Below are the code and all the weights of a small trained network. Each question names an input and a class and asks about switching units off, where a switched-off unit gives its printed mean instead of its output.

import numpy as np


def w(rows, s, z=0):
    codes = np.array(rows[::2]) - 128.0
    scale = np.full(codes.shape[1], s)
    scale[-1] = z or s
    return codes * scale


def f(y):
    return np.maximum(y, 0)


def log_softmax(a):
    a = a - a.max(-1, keepdims=True)
    return a - np.log(np.exp(a).sum(-1, keepdims=True))


def net(x, mask):
    res = np.array(x, float).reshape(1, 7) / 4 @ E
    y = f(res @ A[0][:, :-1].T + A[0][:, -1])
    res = res + np.where(mask, y, B[0][:, -1]) @ B[0][:, :-1]
    return log_softmax(res[-1] @ U[:, :-1].T + U[:, -1])


A, B = {}, {}
E = w([
[132,118,135,123,136,126,137],'x0',
[129,130,130,122,126,128,128],'x1',
[77,225,88,105,200,38,177],'x2',
[233,130,37,153,60,112,208],'x3',
[134,116,138,119,136,125,139],'x4',
[7,54,129,120,38,96,166],'x5',
[127,130,123,122,127,130,124],'x6',
],0.015)
A[0] = w([
[62,58,191,107,87,128,52,179],'N0',
[184,164,57,127,174,121,146,59],'N1',
[46,127,108,129,107,51,178,15],'N2',
[131,111,150,135,129,143,105,76],'N3',
[110,193,150,129,243,107,118,237],'N4',
[97,147,148,98,135,158,103,213],'N5',
[167,120,122,164,104,145,145,82],'N6',
[66,88,126,126,135,160,123,107],'N7',
[116,137,120,98,160,143,76,144],'N8',
[135,125,112,110,131,146,129,60],'N9',
[237,106,164,149,134,254,46,254],'N10',
[139,83,88,141,41,127,171,97],'N11',
[180,83,91,125,88,152,129,94],'N12',
[201,164,76,118,95,96,186,146],'N13',
[153,91,124,126,40,142,156,68],'N14',
[116,120,121,138,87,112,175,52],'N15',
[115,159,111,93,100,194,158,99],'N16',
[86,134,109,102,126,89,153,39],'N17',
[116,57,137,121,42,158,136,141],'N18',
[141,181,177,111,187,100,79,136],'N19',
],0.015,0.0079)
B[0] = w([
[88,161,190,164,86,199,132,213],'N0',
[209,180,78,137,121,151,171,183],'N1',
[80,49,146,79,59,16,139,182],'N2',
[152,151,158,145,118,125,145,144],'N3',
[167,161,138,36,174,165,30,226],'N4',
[120,73,156,130,123,133,100,171],'N5',
[137,119,93,93,136,112,115,158],'N6',
[132,144,147,118,58,153,134,164],'N7',
[120,125,131,110,145,129,75,164],'N8',
[121,131,124,133,127,131,132,130],'N9',
[57,51,168,111,65,7,155,254],'N10',
[128,83,62,147,195,143,104,191],'N11',
[116,114,92,137,169,95,95,175],'N12',
[203,173,72,162,115,114,195,206],'N13',
[141,85,95,151,237,132,112,178],'N14',
[134,110,112,129,162,80,84,154],'N15',
[103,132,126,140,150,107,123,136],'N16',
[113,126,135,103,125,75,140,155],'N17',
[89,97,84,197,226,194,85,195],'N18',
[141,138,130,80,181,133,77,193],'N19',
],0.013,0.033)
U = w([
[90,108,211,109,88,78,110,254],'0',
[143,120,92,139,220,156,71,129],'1',
[133,100,74,158,125,23,183,154],'2',
[202,204,94,138,125,143,186,2],'3',
[96,110,173,213,102,246,142,33],'4',
],0.014,0.0046)

Each question gives the input, the list of numbers given to net, and the class t.
The units are the neurons (one row each of A and B). Each row of codes is followed by its name. A weight is (code - 128) times the scale printed after its matrix; where a second scale follows, it is the last column's (A, B and U).
mask holds one flag per neuron, in row order. A switched-off neuron (its flag False) gives its mean, the last column of its row in B, instead of its output. The means were averaged over made-up inputs and are rounded, as every weight is.
A unit's drop is (log p(t) with every unit on - log p(t) with that unit switched off) / (log p(t) with every unit on - log p(t) with every unit switched off).
The circuit of an input: a set's keep is (log p(t) with only the set's units on - log p(t) with every unit switched off) / (log p(t) with every unit on - log p(t) with every unit switched off). Starting from the 12 units with the biggest drops (on a tie, the unit counted first), units are removed one at a time, each time the one whose removal leaves the highest keep (on an exact tie, the one counted first), for as long as the keep stays at least 0.8.
circuit, biggest first: the units of the circuit, biggest drop first
most important unit: the unit with the biggest drop
top k neurons: the k neurons with the biggest drops, biggest first
drop when u is switched off: that unit's drop, to one decimal
input [4,-5,1,1,8,-8,7], class 3: most important unit => N1
input [-6,-3,-8,-1,-7,2,-4], class 4: top 2 neurons => (N18 N0)
input [0,-1,-3,4,-1,0,-1], class 2: top 2 neurons => (N4 N19)
input [3,5,2,4,-4,0,1], class 3: top 2 neurons => (N10 N2)
input [-8,-4,-8,-2,6,2,-5], class 4: top 2 neurons => (N18 N0)
input [8,-6,-8,-6,8,2,6], class 4: top 2 neurons => (N0 N18)
input [5,7,-3,-4,-3,1,7], class 4: circuit, biggest first => (N0 N2)
input [-1,4,0,2,2,-4,6], class 2: top 2 neurons => (N10 N0)
input [-8,-8,4,7,-2,0,5], class 3: top 2 neurons => (N10 N1)
input [7,-6,-6,0,-7,5,0], class 4: top 2 neurons => (N0 N4)
input [7,-2,2,-3,5,1,-5], class 0: top 3 neurons => (N18 N11 N14)
input [6,0,-8,2,6,8,0], class 1: top 2 neurons => (N14 N11)
input [-2,5,7,1,0,0,4], class 3: top 3 neurons => (N10 N18 N4)
input [-6,-2,-6,-8,8,1,6], class 4: circuit, biggest first => (N0)
input [7,-5,-7,-5,7,-3,2], class 0: drop when N10 is switched off => 1.3
input [7,0,-4,8,-7,-8,7], class 2: drop when N10 is switched off => 0.7
input [5,0,1,2,-4,-8,3], class 3: drop when N1 is switched off => 0.4
